Below are the code and all the weights of a small trained network. Each question names an input and a class and asks about switching units off, where a switched-off unit gives its printed mean instead of its output.

import numpy as np


def w(rows, s, z=0):
    codes = np.array(rows[::2]) - 128.0
    scale = np.full(codes.shape[1], s)
    scale[-1] = z or s
    return codes * scale


def f(y):
    return y / 2 * (1 + np.tanh(0.7978845608 * (y + 0.044715 * y**3)))


def log_softmax(a):
    a = a - a.max(-1, keepdims=True)
    return a - np.log(np.exp(a).sum(-1, keepdims=True))


def net(x, mask):
    res = np.array(x, float).reshape(1, 8) / 4 @ E
    y = f(res @ A[0][:, :-1].T + A[0][:, -1])
    res = res + np.where(mask, y, B[0][:, -1]) @ B[0][:, :-1]
    return log_softmax(res[-1] @ U[:, :-1].T + U[:, -1])


A, B = {}, {}
E = w([
[136,117,119,133,115,130,126,122,117],'x0',
[103,238,75,173,74,122,70,133,188],'x1',
[127,131,138,135,130,128,129,131,137],'x2',
[184,148,137,146,108,71,124,239,46],'x3',
[60,132,192,79,83,152,58,114,50],'x4',
[125,130,129,126,133,127,129,131,132],'x5',
[255,166,142,92,154,95,58,53,128],'x6',
[80,114,115,205,157,12,114,67,55],'x7',
],0.0086)
A[0] = w([
[90,112,193,87,49,159,64,92,73,125],'n1',
[192,147,135,34,56,220,136,199,203,93],'n2',
[193,168,146,76,179,123,95,122,125,112],'n3',
[103,76,111,107,129,139,104,63,178,103],'n4',
[84,120,128,134,125,170,179,153,114,27],'n5',
[185,150,149,99,162,137,84,99,128,108],'n6',
[169,102,176,52,125,194,204,146,115,121],'n7',
[203,138,169,122,121,65,122,255,90,134],'n8',
[111,121,113,83,142,159,122,31,176,74],'n9',
[121,251,32,148,112,128,67,129,146,165],'n10',
[152,52,166,88,190,96,175,98,91,74],'n11',
[194,144,156,104,123,119,110,90,128,65],'n12',
[182,100,51,158,177,93,214,134,168,102],'n13',
[188,112,111,72,144,111,92,92,130,72],'n14',
[37,69,113,135,78,151,210,207,147,108],'n15',
[80,108,118,105,189,206,170,56,201,254],'n16',
[188,112,80,180,135,135,191,131,170,149],'n17',
[152,49,160,84,150,138,190,133,105,71],'n18',
[155,68,166,106,177,112,184,104,88,111],'n19',
[82,144,134,128,159,165,154,8,148,19],'n20',
[91,136,147,180,148,20,163,63,93,87],'n21',
[184,110,36,172,161,138,179,126,166,83],'n22',
],0.0072,0.0037)
B[0] = w([
[59,172,197,35,180,154,127,165,121,197],'n1',
[99,57,68,112,95,16,48,100,217,242],'n2',
[161,131,78,161,170,184,91,91,105,170],'n3',
[193,89,170,151,110,187,186,174,114,169],'n4',
[118,136,117,186,192,130,38,121,163,147],'n5',
[129,150,91,162,198,148,71,109,109,165],'n6',
[76,125,109,134,107,65,148,93,194,192],'n7',
[203,65,133,144,57,188,194,170,66,214],'n8',
[161,75,140,159,91,166,162,152,116,185],'n9',
[96,167,167,148,67,104,226,80,166,240],'n10',
[85,189,154,193,85,72,180,115,169,177],'n11',
[101,177,102,193,199,157,72,160,100,154],'n12',
[42,144,177,55,148,157,97,153,95,215],'n13',
[143,165,95,194,181,176,89,144,91,159],'n14',
[197,191,34,187,221,181,63,74,62,231],'n15',
[183,100,120,124,98,143,156,124,75,255],'n16',
[91,144,164,43,154,146,101,159,120,200],'n17',
[76,171,145,166,119,119,149,102,185,170],'n18',
[86,189,162,172,96,80,173,67,192,174],'n19',
[171,85,135,157,100,148,132,193,121,176],'n20',
[129,2,72,69,111,76,7,164,207,211],'n21',
[54,167,194,62,145,168,118,198,109,197],'n22',
],0.0076,0.0082)
U = w([
[115,39,74,106,129,34,62,136,177,114],'0',
[144,204,53,220,242,181,97,112,88,99],'1',
[72,183,235,2,176,172,128,192,111,111],'2',
[101,225,155,213,74,74,223,88,181,97],'3',
[204,55,142,162,79,184,201,206,83,93],'4',
[136,142,94,93,146,99,164,113,105,246],'5',
],0.0084,0.012)

Each question gives the input, the list of numbers given to net, and the class t.
The units are the neurons (one row each of A and B). Each row of codes is followed by its name. A weight is (code - 128) times the scale printed after its matrix; where a second scale follows, it is the last column's (A, B and U).
mask holds one flag per neuron, in row order. A switched-off neuron (its flag False) gives its mean, the last column of its row in B, instead of its output. The means were averaged over made-up inputs and are rounded, as every weight is.
A unit's drop is (log p(t) with every unit on - log p(t) with that unit switched off) / (log p(t) with every unit on - log p(t) with every unit switched off).
The circuit of an input: a set's keep is (log p(t) with only the set's units on - log p(t) with every unit switched off) / (log p(t) with every unit on - log p(t) with every unit switched off). Starting from the 12 units with the biggest drops (on a tie, the unit counted first), units are removed one at a time, each time the one whose removal leaves the highest keep (on an exact tie, the one counted first), for as long as the keep stays at least 0.8.
units of the circuit, in order: the units of the circuit, biggest drop first
most important unit: the unit with the biggest drop
k most important neurons: the k neurons with the biggest drops, biggest first
drop when u is switched off: that unit's drop, to one decimal
input [-1,6,-4,-2,5,-6,0,-3], class 3: most important unit => n10
input [-4,-4,8,6,-5,8,-7,-6], class 5: 2 most important neurons => n15; n2
input [-2,-8,-6,1,-6,-8,5,0], class 3: 2 most important neurons => n11; n19
input [0,-7,8,-5,6,-7,-3,2], class 3: units of the circuit, in order => n11; n19
input [7,-3,-5,2,-1,-5,-7,6], class 1: 3 most important neurons => n15; n2; n7
input [0,-1,-3,7,-7,7,3,4], class 2: units of the circuit, in order => n13; n22
input [-7,3,4,5,4,-4,-4,-2], class 4: 2 most important neurons => n8; n13
input [6,4,0,-8,7,-3,-7,4], class 4: 2 most important neurons => n20; n4
input [-5,6,8,8,-1,-7,7,-1], class 4: 2 most important neurons => n8; n15
input [-7,7,6,4,3,-6,6,5], class 3: 3 most important neurons => n10; n15; n2
input [-8,1,-1,3,3,3,-6,5], class 1: 3 most important neurons => n15; n2; n7
input [6,-8,-1,6,7,-1,-8,8], class 0: 2 most important neurons => n21; n10
input [0,-7,-7,-8,3,-5,-3,-3], class 4: 3 most important neurons => n16; n4; n20
input [-3,-2,-3,-2,-7,-4,7,-5], class 1: 4 most important neurons => n3; n14; n6; n12
input [4,3,-5,7,2,-6,2,2], class 4: most important unit => n8
input [4,6,-1,2,-8,8,5,3], class 2: units of the circuit, in order => n22; n13
input [-3,3,6,6,1,-6,0,1], class 4: drop when n14 is switched off => 0.0
input [4,8,-8,6,1,6,-1,-2], class 3: drop when n10 is switched off => 0.6
input [8,4,-3,-5,7,2,-2,-8], class 0: drop when n2 is switched off => 1.5
input [5,1,-5,1,-7,-5,-8,8], class 0: most important unit => n21
